Below are the code and all the weights of a small trained network. Each question names an input and a class and asks about switching units off, where a switched-off unit gives its printed mean instead of its output.

import numpy as np


def w(rows, s, z=0):
    codes = np.array(rows[::2]) - 128.0
    scale = np.full(codes.shape[1], s)
    scale[-1] = z or s
    return codes * scale


def norm(h):
    return h / np.sqrt((h * h).mean(-1, keepdims=True) + 1e-5)


def f(y):
    return y / 2 * (1 + np.tanh(0.7978845608 * (y + 0.044715 * y**3)))


def log_softmax(a):
    a = a - a.max(-1, keepdims=True)
    return a - np.log(np.exp(a).sum(-1, keepdims=True))


def net(x, mask):
    res = np.array(x, float).reshape(1, 3) / 4 @ E
    u = 0
    for l in range(3):
        y = f(norm(res) @ A[l][:, :-1].T + A[l][:, -1])
        res = res + np.where(mask[u : u + 3], y, B[l][:, -1]) @ B[l][:, :-1]
        u += 3
    return log_softmax(norm(res)[-1] @ U[:, :-1].T + U[:, -1])


A, B = {}, {}
E = w([
[84,41,176],'x0',
[91,29,8],'x1',
[250,92,91],'x2',
],0.0019)
A[0] = w([
[98,86,2,254],'0.n0',
[168,150,120,47],'0.n1',
[80,190,75,159],'0.n2',
],0.0085,0.0044)
B[0] = w([
[221,149,255,253],'0.n0',
[146,90,134,113],'0.n1',
[155,218,202,178],'0.n2',
],0.0053,0.0055)
A[1] = w([
[98,130,91,7],'1.n0',
[155,65,94,144],'1.n1',
[201,79,253,227],'1.n2',
],0.0037,0.0015)
B[1] = w([
[122,159,141,97],'1.n0',
[135,137,98,118],'1.n1',
[106,15,2,254],'1.n2',
],0.0041,0.004)
A[2] = w([
[209,43,75,255],'2.n0',
[31,73,186,209],'2.n1',
[176,255,109,190],'2.n2',
],0.0039)
B[2] = w([
[9,190,8,252],'2.n0',
[3,40,246,194],'2.n1',
[31,187,25,203],'2.n2',
],0.0032,0.0036)
U = w([
[86,245,149,141],'0',
[171,206,195,200],'1',
[139,206,28,155],'2',
[251,149,108,97],'3',
[57,111,192,138],'4',
[101,66,184,111],'5',
[78,95,42,163],'6',
[191,31,114,5],'7',
],0.016,0.0022)

Each question gives the input, the list of numbers given to net, and the class t.
The units are the neurons (one row each of A and B). Each row of codes is followed by its name. A weight is (code - 128) times the scale printed after its matrix; where a second scale follows, it is the last column's (A, B and U).
mask holds one flag per neuron, layer by layer. A switched-off neuron (its flag False) gives its mean, the last column of its row in B, instead of its output. The means were averaged over made-up inputs and are rounded, as every weight is.
A unit's drop is (log p(t) with every unit on - log p(t) with that unit switched off) / (log p(t) with every unit on - log p(t) with every unit switched off).
The circuit of an input: a set's keep is (log p(t) with only the set's units on - log p(t) with every unit switched off) / (log p(t) with every unit on - log p(t) with every unit switched off). Starting from all 9 units, units are removed one at a time, each time the one whose removal leaves the highest keep (on an exact tie, the one counted first), for as long as the keep stays at least 0.8.
units of the circuit, in order: the units of the circuit, biggest drop first
most important unit: the unit with the biggest drop
k most important neurons: the k neurons with the biggest drops, biggest first
top k neurons in layer l: the k neurons of layer l with the biggest drops, biggest first
drop when u is switched off: that unit's drop, to one decimal
input [6,-6,5], class 6: units of the circuit, in order => (0.n0)
input [-7,-1,8], class 2: units of the circuit, in order => (2.n0, 0.n0)
input [6,-6,8], class 6: 2 most important neurons => (0.n0, 2.n0)
input [8,-8,4], class 6: top 2 neurons in layer 0 => (0.n0, 0.n2)
input [-4,2,0], class 1: 2 most important neurons => (0.n0, 0.n2)
input [-2,-1,6], class 2: 2 most important neurons => (2.n0, 2.n1)
input [1,-8,1], class 6: units of the circuit, in order => (0.n0, 0.n2)
input [7,0,7], class 6: units of the circuit, in order => (2.n0, 1.n2)
input [-4,1,-3], class 1: 3 most important neurons => (0.n2, 2.n0, 0.n0)
input [-2,6,3], class 3: units of the circuit, in order => (0.n0, 1.n2)
input [-1,8,5], class 3: 2 most important neurons => (0.n0, 2.n1)
input [-6,-6,1], class 2: 3 most important neurons => (0.n0, 2.n2, 2.n1)
input [-4,0,6], class 2: top 2 neurons in layer 2 => (2.n0, 2.n1)
input [-7,4,-6], class 1: most important unit => 0.n0
input [-7,0,4], class 2: drop when 2.n0 is switched off => 0.3
input [-1,-2,5], class 2: drop when 2.n2 is switched off => 0.0
input [7,-1,2], class 6: drop when 2.n0 is switched off => 0.1
input [-5,4,0], class 1: drop when 0.n0 is switched off => 0.5
